Each row is followed by its class.
[ -7  -5 -21 -10 -24  10 -39  13   3   6 -13   2  18  -9 -10   0  -8  11
   9   8   5  -6  14 -13   2  -5  -2  -4 -25  10  -1   0  13  19  21  -5
   0  -3   3   9 -16   0  38 -12  -8  -8  27   6  12  -4 -17  -2  29   4
   4   0  12  15  -2 -16  -5 -12   8  -2  23  19  10  23  -7 -12  -5]
Bofo
[  8  34 -17  -3 -30   8  -6  -3  10  -3  16  10  -3  -1   4   8  15   2
  59  30 -10  -8  -1   6   3   2 -11  14 -26 -10  -5 -13   7  28  26  -5
 -25  -6 -23  -5 -22  19  35  -8  -5   2  33 -32  -9   3  -5   4 -20   3
   6 -13   2   0  10 -54  -2  -9   8  -8 -26  -5  19   6  -5 -16   0]
Kibuf
[ -1 -14  -7  -4 -22   3  -1  14  -2   5   3  17  13   4   0   9  -4  11
  36   9   2  -5  20   1   3   0   0 -12 -66   2  -8   2  39  19  15   1
  12  -4 -30 -23 -15  21  10  -5  -9   0  10   5 -22  -9 -13   8  34  -3
  19   1  12 -11   5 -25   2  -6  10   5  17  17   7   4   4  -6   3]
Kibuf
[  5 -30  -3  -3 -13  -3  14  11  12   9 -27  44   9  -9   0  -2  19  -1
  14  27   8   0  37 -20  -9  -5  24 -13 -42 -10   8   0  84  17  42  -3
  33   6   3  12 -42   7  -5  15 -42  15 -11  30 -16  -7 -17  21  43   5
  -3 -20  32   7  -3   0  -8  29  24 -18   6  11   7  17  -5  11   9]
Bofo
[ -3  26  17 -10 -13 -14  38  -8   1  14  19  -3   3  -7  17   4 -10  27
 -22   7 -15 -19  -2   0  -8  -7  -4  10 -43 -21  -9   3  -1   3 -26  10
 -34 -27 -27  -3  -8 -22 -47  -6  -3  10  25   6  -1 -13  17   2   5   3
  -3   4  -8  -2  20  -7  11 -25   2  -8 -12  -1  -4  14  50  11  -3]
lepu
[  4 -42 -22   1  -4  12  35  21   0   2 -21  12   2  11  -9  17  12  17
  36  15  -1  -8  24 -10  13   2   4 -15  -1  -2   0   1  66  19  52  -3
  25   7  -6  10  -3 -32  61  -4 -10  10  -4   8  26   1 -21  16  44  13
  -1  -9  23   1  -5   2  10  44   0 -12  44  18  22  26 -65 -33  -3]
Bofo
[  6 -74 -30 -18   9  -6  19  22 -14  -9 -20   6  15 -16  -2  10   8 -12
 -16   3  -1 -20  18 -21   7  -9  14 -30 -23   6 -10  -2  38  16  42  17
  84   5  16  -2   0 -21  15  -5 -33 -22 -21  18  17 -39 -12   8  78 -16
  27 -13  16  16  -6  28   2  47 -11 -30  36  16  16  15 -28  16   3]
Nol
[ 16   4  -8 -20  -9   6  -1  -9  15  -1 -45  12  -2  25 -15  12  -4 -20
  14 -10  -7   1 -19 -12  10  -8  -2   0  13   6   6   4 -10  -3  18  -5
 -18   1 -27  25   4 -29  84 -10  15   4  32  -1  -5 -18   6   3  -5   4
  -7  13   1 -11 -12  -7   6  27  -9   0  49   0  13   4 -84 -32  11]
ruv
[  5 -12  -9   6   5  12  28   4  -7  -4  18   0  -4   1  14   0  -8   6
  -8  -9  -8  -8   9  -9   4 -13  -1   4 -11  14   1  -3 -26  15  19 -13
 -10   1 -24   2  28  -9  22  -7   5  20  22  -2   2 -28  -6  24  15  -6
   0   8   7  -3   6  27   0  -9   7  -9  15   4  26  18  13  -6   1]
Nol
[  7   0 -29 -19  -9   5  55  -5  -7  10   3  -2  -3  -8   1  -9  19   1
  11  14  -2   7  11  -7   5 -14   3  30 -20   9   2   6   1  21  45  -1
  -3  -1  -2   4  13 -32  50 -12 -44  12  29 -10   2  -9 -12   0  -6 -11
  -6  13  -9  18  14 -16 -22   3  -8  -5  48   6  19  18   6  -9 -12]
ruv
[-10   1  10 -15  -4  19 -57  -9  21  -6  -7  -7   2 -14  -6   8  -6   5
 -23 -18 -25  -7  17  -9  -3  -9   2  -2 -16   9  10   2  -8  11  -3   2
 -21   3 -43  16   7  35  -2  20  18 -10  -6  -4 -14 -13  12   1   7  -7
 -16  -6 -23 -15 -17  -7   0 -13  26  -2   2   1  -1   8 -13  -6  12]
lepu
[  7  50  12   2 -17   3 -49   2  -7   4  31   0  -6   4   9  -1  -6 -18
  21  13   5  -6  -7  12   3  20 -13  14 -62   1 -18  -3  18  22  -6   6
 -18  -3 -11 -16 -16  39 -40  -1   1  20  21   4 -11  -4  -2 -12   6  -8
 -27  -4  11  -4   1 -21  -1 -23   2  17 -20  -3 -11   4  80  -1  -8]
Bofo
